In the rows, zero is written as 128.
Known rows:
letin: [129 124 124 124 121 121 126 128 120 114 136 122 124 134 124 134 127 125
 129 130 128 119 107 133 117 132 125 133 131 126 132]
vudrugek: [139 125 129 141 137 131 130 127 136 139 128 133 131 121 125 116 131 127
 144 128 119 140 136 124 140 109 142 127 128 126 127]
bresteka: [127 124 126 120 128 122 128 128 123 130 123 143 126 133 122  97 124 128
 124 138 133 116 126 130 120 131 124 127 131 130 129]
bistar: [109 117 128 121 118 133 137 134 128 127 122 127 127 129 153 120 114 130
 121 122 140 121 123 130 127 143 121 137 128 115 126]
plimobu: [117 126 127 117 126 126 129 131 125 124 125 129 126 131 133 119 125 129
 121 129 135 119 124 134 121 138 122 131 131 125 128]
dredor: [135 131 128 131 131 123 125 126 137 127 133 126 133 122 131 121 136 126
 141 132 120 135 123 128 136 105 147 134 130 130 128]
zafak: [137 117 132 135 127 127 117 123 137 137 134 125 133 123  97 136 129 125
 143 125 117 133 131 130 139 128 131 133 128 118 125]
sutir: [121 128 126 110 122 117 125 129 122 117 125 136 128 132 137 106 131 128
 118 138 134 116 123 137 118 129 126 127 131 127 131]
virivar: [127 125 126 131 128 124 124 128 118 128 127 138 125 135 127 112 128 128
 127 131 129 116 122 126 121 136 117 125 127 132 130]
kleromu: [116 125 125 129 120 126 121 133 123 126 128 128 125 133 149 117 129 129
 126 122 135 120 115 130 121 144 117 132 127 125 130]
kledre: [121 148 129 131 125 127 124 133 123 127 123 130 128 131 158  98 144 129
 114 121 139 126 125 128 117 122 129 127 131 135 132]
munem: [126 131 126 113 126 121 111 126 136 117 134 132 132 122 119 138 141 126
 133 128 118 138 130 134 133 101 154 128 128 130 129]
vumadra: [160 107 120 125 122 151 113 159 127 148 134 155 134 123 150 109 130 124
 152 152 115 124 136 140 134  94 135 142 127 114 126]
rofla: [160 103 121 126 123 155 141 154 117 151 134 143 126 129 136 150 108 125
 131 153 129 115 136 144 115  93 116 145 133 118 128]
moristu: [130 134 125 126 131 129 133 126 123 126 123 137 123 130 132 131 130 128
 116 127 135 128 140 125 121 121 125 121 128 138 130]
dogrum: [111 124 127 111 118 122 128 131 124 122 125 136 127 131 137 109 126 129
 118 130 138 116 119 135 122 139 125 131 130 122 130]
tastam: [146 123 128 141 133 128 114 123 129 138 135 134 133 127 107 129 136 126
 148 132 112 133 127 123 134 125 132 127 125 130 126]

Facts:
klodra δ [stasken]
dapluskon δ [bistar]
drabipo δ [drotril]
dufiflik δ [kleflal]
somuplas δ [floki]
zafak δ [moristu]
vudrugek δ [dipun]
munem δ [klalik vete klotam]
sefor δ [drastik leskal]
fledon δ [trovon]
grulil δ [mutu mitril]
flegri δ [pliflim]
mivil δ [floki klotam megutor]
tezo δ [fidu]
kekogrer δ [triru skezen poskugral kluplo brastun plusudrem kages]
nuskim δ [nustak geflek]
bagus δ [greflu fligaskun bograk]
droflel δ [moda pegru]
plofus δ [bistuk pifo]
kote δ [mutu kluplo doskis]
studo δ [nalon]
pituklol δ [pegru]
drotrani δ [virivar]
pipur δ [triru diza drivin]
papasar δ [kleromu kledre]
lipa δ [bograk]
vubrak δ [pifo pigres skavu skudisi flekladron]
kisu δ [drivin kelibri]
gribon δ [rogro]
vemas δ [zazegrul brarin]
baplara δ [floki fidu]
gubim δ [drastik]
rebek δ [drodrim]
triskor δ [gruklem]
flasta δ [sutir brozon beluk koflus stanan bresteka dogrum]
gogru δ [fuso klasko stibrik]
kubros δ [drivin brudre nalon]
vovok δ [saplok]
vufar δ [skuplolu]
sezok δ [plebri bresteka]
tastam δ [plusudrem]
pluzol δ [drivin skatrok]
tezaflor δ [rofla]
dredor δ [drodram flufebu plimobu]
stugrin δ [kledre nuvem pegru dririve]
doto δ [pliplel nidor skamatrur]
pasan δ [zazegrul drotril]
mezustun δ [dretrer]
bretos δ [mesokem]
sezokor δ [disom flama]
tesadal δ [givu]
supu δ [brozon bresteka dipun]
klimotu δ [klotam geflek dretrer moristu]
daklun δ [flufebu fotru musos]
brakloples δ [stamuple virivar pledra]
ragra δ [disom fetrol stibrik]
vumadra δ [rofla]
voskan δ [trigra]
seplo δ [givu]
{klodra drabipo dufiflik flufebu stanan triru saplok vudrugek munem plebri drotril sefor grulil kekogrer moristu leskal bagus doskis plofus givu kote brudre pipur papasar drodrim kisu klalik klasko poskugral baplara rebek vete triskor pifo gogru skudisi flekladron musos nidor mitril kleflal skatrok dredor pledra fetrol stugrin pasan bretos kluplo pliflim drastik koflus supu dresker klimotu kledre nalon kelibri flama voskan} ζ 639
{megutor diza mivil tezo bistuk fidu skamatrur drotrani geflek klafli trovon gribon gubim bresteka stibrik pluzol tesadal stasken daklun brakloples brarin plimobu trigra} ζ 358
{stamuple fotru somuplas flegri nuskim droflel bograk disom skuplolu fuso zazegrul brozon vufar sezok tezaflor klotam bidro sezokor pegru dretrer nustak dririve} ζ 367
{dapluskon fledon moda studo vubrak pigres mesokem gruklem kofla} ζ 181
{greflu drodram floki pliplel pituklol kages kleromu virivar rogro letin dipun beluk nuvem flasta plusudrem tastam fligaskun ragra vumadra seplo} ζ 945
{brastun dogrum zafak skezen lipa vemas kubros vovok bistar sutir flozik doto mezustun mutu skavu drivin rofla} ζ 601

Rows:
No name comes twice in this set of rows, the named rows included.
[108 126 130 128 124 141 162 124 125 122 122  98 135 129 134 154 113 133
 111 150 133 140 139 127 114 189  89 120 116 130 121]  drivin
[110 130 126 131 144  98 171 103 137 109 119 127 114 129  86 103 112 128
 136 123 135 123 114 105 135 137 139 116 133 135 132]  givu
[112 123 118  97 108 122  77 118 120 106 137 147 123 132 122 219 134 129
 100 101 127 129 139 142 123 129 117 121 123 130 127]  floki
[167 117 124 126 128 155 123 161 125 155 128 156 132 121 139 109 126 127
 150 150 114 122 148 133 138  89 141 137 125 121 126]  tezaflor

Now the same things, written a new way:
Known rows:
tastam: [135 149 122 120 155 111 161 126 165 142 123 105 115 114  93 109 141 156
  82 138  67 117 159 119 115 118 104 101 147 117 174  96 100 145 107 160
 107 149 106 123  69  50 128 131  86 125]
brozon: [ 90  95 138 119 184  70 119 168 166 173  75 105 119 126  85 117 147 118
  77 133  59 161 125 162 148 147 132 129 117 140 162 139 129 141 100 164
 145 146 117 131 104  87 103 110 127 111]
zafak: [142 125 107 108 128 116 167 142 170 139 134 102  75 123  76  93 136 142
  83 147  69 134 162 138  98  91 104 107 163 121 162 106 104 123 120 147
 100 137  97 136  40  65 129 120  94 137]
skudisi: [102  97 128 114 198  98 115 131 165 162  90  89  91 133  94 125 137 112
  89 126  88 159 147 148 134 132 115 127 136 128 159 124 133 132 146 157
 142 146 104 103  93  94 119 122 159 117]
vubrak: [138 150 106  98 165 102 166 147 183 147 120 113  99 126  69 101 141 140
  77 138  78 124 155 139 106 124  86 108 151 118 175 105 123 162 117 174
  97 145 119 132  56  54 123 126  98 124]
seplo: [105 194 110  93 184 110 138  59 217  86 156 100  91 130  60 157 135 102
  56 118  23  66 158 111 153 125 122 128 109 121 199 161  97 171  95 173
 129 143  88  97  49   9 201 121  82 165]
fotru: [ 91 101 139 127 173  86 119 145 168 173  92  95  93 131  98 133 149 106
 100 129  71 174 131 153 136 135 117 143 128 135 174 136 127 137 111 169
 129 138 108 117  83  89 111 107 138 115]
flegri: [113 141 111 116 154  96 163 154 164 150 122 100  97 110  71 104 148 136
  88 146  56 142 158 143 106 129 105 123 133 113 183 100 103 145 102 163
  96 140 106 130  61  49 131 126  78 125]
mutu: [109  97 141 124 163 103 124 144 178 152 102 114  90 135  96 120 136 104
  88 123  76 158 134 146 140 108 122 124 142 142 146 143 131 124 130 155
 140 136 110 122  76  97 115 106 154 115]
grulil: [124 135  99 103 176 107 158 141 162 138 120  92  95 110  71  95 137 144
  74 143  73 127 176 139 104 127 103 108 143 108 167  87 110 140 133 151
 107 149 101 118  71  53 139 142  96 129]
klotam: [105  96 134 108 160  86 120 129 161 189  93  85  72 153  90 137 150 118
 120 150  68 179 120 153 120 124 111 139 136 134 185 132 112 121 120 164
 125 135 101 115  75  96 102 102 137 126]
dresker: [102  98 127 113 198  99 115 131 165 163  90  89  92 132  95 126 138 112
  90 126  87 159 146 148 135 133 115 126 135 127 159 123 132 133 147 156
 142 145 105 104  94  94 118 122 159 117]
drabipo: [143 107  86 107 151 110 159 129 157 145 120  60  69 105  96  90 138 156
  65 142  91 134 194 141  87 109  94 117 174 112 174  87 122 136 120 153
  91 149  83 124  47  65 136 137  95 150]
drotrani: [121 114 117  98 166 105 175 132 186 140 131 119 107 107  77  95 149 154
  76 135  61 124 166 136  90 123 114 124 159 116 177  96 102 150 115 156
 102 138 114 121  57  62 132 130  83 121]
vemas: [142 116 105 115 126 115 167 146 171 135 132  96  75 113  87  89 135 142
  72 138  74 133 172 139  99  90 104 111 169 124 159 107 113 127 111 150
  96 139  96 139  37  67 132 121  94 139]
stugrin: [ 97 148  92 142 180 116 156 136 143 116 139 122 135  74  65 145  97 103
 106 122  72 129 162 152  92 135  63 112 129 102 146  57 106 159 168 130
  63 176 152 100  60  97 135 141  83 119]
drastik: [107  90 123 114 194  95 116 132 164 159  89  83  88 128  98 121 138 116
  81 126  88 157 152 151 132 128 113 127 142 129 159 124 136 133 139 158
 139 147 100 107  92  95 119 123 154 121]

Rows:
No name comes twice in this set of rows, the named rows included.
[106  80 128 130 154  87 121 137 164 178  92  71  74 127 116 129 150 115
  92 128  84 179 147 154 122 120 111 150 150 137 179 135 135 134 101 171
 116 139  95 122  66  97 110 104 136 132]  zazegrul
[108  69 142 103 178  98 131 113 187 173 103 105  90 137 105 127 152 129
  97 123  80 162 139 144 110 122 122 146 162 137 175 132 123 135 128 160
 131 134 112 108  71 108 108 107 146 117]  geflek
[124 137 124  66 175 103 172 122 182 162 132 139 105 147  38 110 148 159
 118 170  38 126 127 135  86 130 115 107 137 110 187  90  68 131 144 143
 116 133 125 112  69  62 115 126  85 113]  tezo
[139 176 102 109 163 123 172 162 191 171 131 121 103 123  76  98 147 141
  78 136  82 135 164 107 116 139  99 120 147 106 175  90 124 167 127 160
 105 131 122 133  52  35 117 124 115 108]  studo
[127 130  97 104 174 106 158 141 161 137 118  88  93 108  73  92 137 147
  70 143  75 126 179 142 101 125 103 107 148 109 167  87 112 140 130 152
 107 150  99 121  69  56 138 142  94 131]  sefor
[135 144 121 121 154 107 161 125 163 138 122 103 114 115  95 109 141 156
  79 138  67 115 159 123 113 114 103 100 149 119 174  98 100 144 103 162
 106 152 105 125  69  53 129 132  85 129]  ragra
[113 138 110 118 152  94 163 154 164 148 121  98  96 108  73 103 148 137
  86 146  57 141 159 145 105 128 105 123 135 115 182 101 103 146  99 165
  95 141 104 131  61  49 132 126  76 127]  sezokor
[111 109 150 134 177 101 117 115 166 162  94 105 115 133 117 145 138 121
  98 119  80 148 129 131 143 122 111 119 140 139 162 130 123 138 122 164
 136 151 114 108  91  97 107 112 145 114]  kleromu
[104  88 131 121 158  87 121 134 163 181  93  78  73 138 106 132 150 115
 105 136  78 179 135 154 121 123 110 145 143 135 182 134 125 129 109 168
 120 137  98 118  70  96 107 103 136 127]  dretrer
[122 127  97  92 193  85 156 176 159 137  94 108 136 102  49  71 133 162
  39 149  53 108 165 154 125 146 124  87 127 115 149  91 113 146 116 143
 132 162 116 139 102  49 126 145  79 121]  vudrugek
[103  97 152  77 194  94 128 113 185 183 101 134 100 168  64 137 150 130
 128 151  53 157 103 143 115 135 127 127 133 130 178 126  92 124 154 148
 148 132 127 100  91 102  97 107 144 103]  fidu

The same things again, as new rows of numbers:
Known rows:
dredor: [142 137  89 151 127 104 134  95 109 127  97  96  93 148 135 110 196 189
 153 131  58 165  97 135 112 113 185 127 150  92  78 122 139 117 106 131
  99  92 125 167 125 167 174 171 123 141 132  91 176 153 148 138]
mitril: [157 152 128 164 126 112 144 139 134  96  76 113 106 101 138  71 170 168
  99 134  84 147 116 143 125 120 223 124 139 128 101 120 118 153 102 137
 107  88  98 121  96 166 186 157 122 132 124  96 135 153 134 158]
vete: [121 154  94 159 130 121 160 110 108  92  62 123 137 155 152 110 165 154
 117 124 121 143 101 144 106 130 210 124 147 127 140  81 132 156 134 148
  97 107 102 160 117 156 178 143 130 141 108  72 138 120 127 154]
pliplel: [129 155 123 165  88  72 143 139 125 134  68 109 110 116 132  68 153 163
 112 127 118 168 102 133  80 152 195 115 101 102 109 115 137  91 101 139
  82 113  91 166  98 153 188 166 129 116 151  95 136 134 139 158]
doto: [120 120 124 154 123 115 103 101 130 111 109 103  97 167 130 110 165 181
 146 135  86 187 104 101 101 119 177 114 146  94 103 115 123  87 115 139
 112  65  95 162 109 149 190 170 126 155 136 113 170 127 150 135]
greflu: [131 156 120 166  90  72 144 139 124 134  69 107 109 115 132  70 153 166
 114 128 116 170 101 135  79 152 194 116 100  99 105 116 137  90  99 140
  82 114  94 166 100 155 187 168 130 116 152  95 139 134 141 159]
kofla: [132 149 100 169  96 108 152 122 123 103  89 120  94 110 140 103 167 156
 149 120 117 176 111 108  94 121 189  94  99  92 125 120 142 138 137 123
 106  96 119 149 100 151 201 168 109 114 151 108 157 130 140 154]
studo: [132 155 136 162 117 119 128 118 145  90 106 103  89  99 129 104 175 160
 149 140  90 182 115 101 115 117 188  92 111 111 120 109 128 143 127 104
 117  89 120 115 107 139 204 170 109 123 132 119 144 147 140 164]
floki: [118 158 118 164 107 102 160 131 112 122  60 126 136 145 133 104 151 132
 100 128 131 157  97 141  79 163 209 110 103 115 148  67 143 134 117 150
  82 116  84 166 108 145 182 152 145 116 112  73 132 108 131 162]
stugrin: [118 109  98 142 111 114 105  85 127 127  73 100 128  99 155  70 201 186
 108 151 132 147 102 122  72 111 176  92 159 143  81 121 119 137 131 129
  88  52 107 144 125 135 179 168 122 160 120 105 177 135 153 138]
rogro: [129 155 126 163  91  74 143 141 127 134  69 110 110 114 131  68 153 161
 111 130 121 167 103 132  79 152 194 115 103 105 112 115 136  92 103 141
  83 113  91 165  99 149 189 166 129 118 149  96 136 133 140 158]
dretrer: [129 158  92 154 141 123 152 132 137  70  62 117 139 140 145 111 151 128
 115 128 127 172 109 146  87 135 196 105 111  88 149  82 142 139 127 150
  88 113  87 160  96 140 186 160 141 117 108  70 132 106 124 131]
rofla: [135 142 111 171 111  99 121 137 114 108  83 140 120 153 138  88 150 144
 103 119 115 183 111 121 114 136 196 126 115  87 129 122 121 116 105 146
 108  80  72 150  82 178 191 169 143 125 155 100 145 132 149 127]
stanan: [144 137 113 156  98  98 167 149 112 105  90 101 107 142 134  76 178 179
 140 120 128 142 131 143  83 113 206 153 155 110 133 129 125 119 168 144
  77  80  98 109  87 132 181 122 108 120 152 110 139 149 110  97]
supu: [124 119 126 147 108 112 158 127 121 105 111  96  93 159 130 104 200 189
 155 135 116 143 126 113  76 111 178 151 157 131 117 128 128  92 168 138
  80  65 113 120 115 124 181 132 106 148 134 118 156 145 110  98]
vovok: [122 128 125 157 121 112 105 109 124 108 103 109 102 163 131 107 157 172
 137 130  97 185 107 101 104 122 178 115 141  93 113 117 122  93 114 143
 111  68  87 158 100 155 192 170 131 150 141 111 162 128 150 133]
kleflal: [148 137  97 163 114 103 152 132 120 108  68 117 118 120 155  81 171 177
 114 121 100 146 110 145 112 120 207 132 139 109  97 124 125 147 110 144
  96  91 103 156 101 168 185 159 120 133 136  85 146 145 136 146]

Rows:
No name comes twice in this set of rows, the named rows included.
[122 149 151 152 138 121 100 110 151  90 115 100  91 138 128 106 164 174
 132 167  67 189 111  99 124 118 176 103 150 119 111  97 115 105 104 125
 121  61  87 114 105 143 196 170 127 155 118 121 142 150 149 157]  kubros
[153 149  87 143 115 106 122 113 144  87  58 126 150  95 169  51 152 129
  84 130 134 179 116 150  71 111 197  92 121  87 114 127 122 123 110 137
  78  77  74 123  81 147 185 169 151 127 149  73 138 120 153 107]  pegru
[131 148 150 148 144 123 105 104 159  86 110  96  89 101 128 104 200 187
 140 177  59 152 114 104 125 112 180 105 156 158  86  98 117 143 106 112
 117  67 114 112 125 133 188 167 113 159 108 118 138 155 133 165]  kekogrer
[144 157  97 164  93  67 155 132 108 138  74  96 100 122 130  81 154 185
 123 125  82 186  95 146  88 150 213 119  92  87  90 118 147  87  95 135
  82 115 104 167 103 174 174 170 148 107 156  88 142 150 149 150]  drodram
[127 132  96 142 127 117 102  90 156  87  68 100 127  96 146  71 171 160
 112 157 132 184 110 125  70 110 176  92 150  93  94 122 126  92 123 124
  82  65  95 144 109 127 186 171 132 154 126  80 158 114 153 114]  droflel
[118 145 103 150 136 122 136  91 118  94  79 101 114 163 137 112 190 182
 148 139 100 143 100 120  95 118 179 114 156 142 124  75 134 150 142 148
 100  96 114 164 127 137 179 157 119 157 108  75 152 119 130 156]  baplara
[154 158 148 174 130 113 115 149 136  87  91 140 104 106 130  65 149 129
  84 137  96 187 122 121 128 140 231 116 114  98 137 113 115 144  95 138
 121  78  65 101  79 178 197 168 148 121 140 114 132 152 149 154]  drivin
[125 158 152 154 120 106 111 133 156 120  97  99  92  99 128  76 163 169
 115 173  84 175 108 109 103 140 187 100 128 146 105  89 121 100  97 119
 104 107  94 134 113 131 196 167 122 136 118 118 132 151 136 166]  tastam
[121 113  97 144 111 114 110  87 125 125  71 101 130  98 156  69 195 185
 106 144 131 147 104 129  73 111 179  93 157 136  83 122 119 140 127 132
  88  56 106 144 122 140 179 167 122 158 124 101 171 136 154 138]  papasar
[125 153 131 159  93  80 133 131 133 133  76 103 103 118 130  79 158 171
 126 135 117 168 102 120  77 145 183 110 113 114 106 110 137  87 106 139
  84 111  96 166 110 142 189 167 125 128 142 101 140 130 139 160]  letin
[150 150 136 163 106  77 164 149 109 113  97 121 115 152 133  57 169 144
 115 117 128 149 148 142  80 116 232 149 116  87 145 124 154 103 170 135
  84  87  59 108  79 121 193 133 108 108 163  95 146 139 109  94]  bresteka

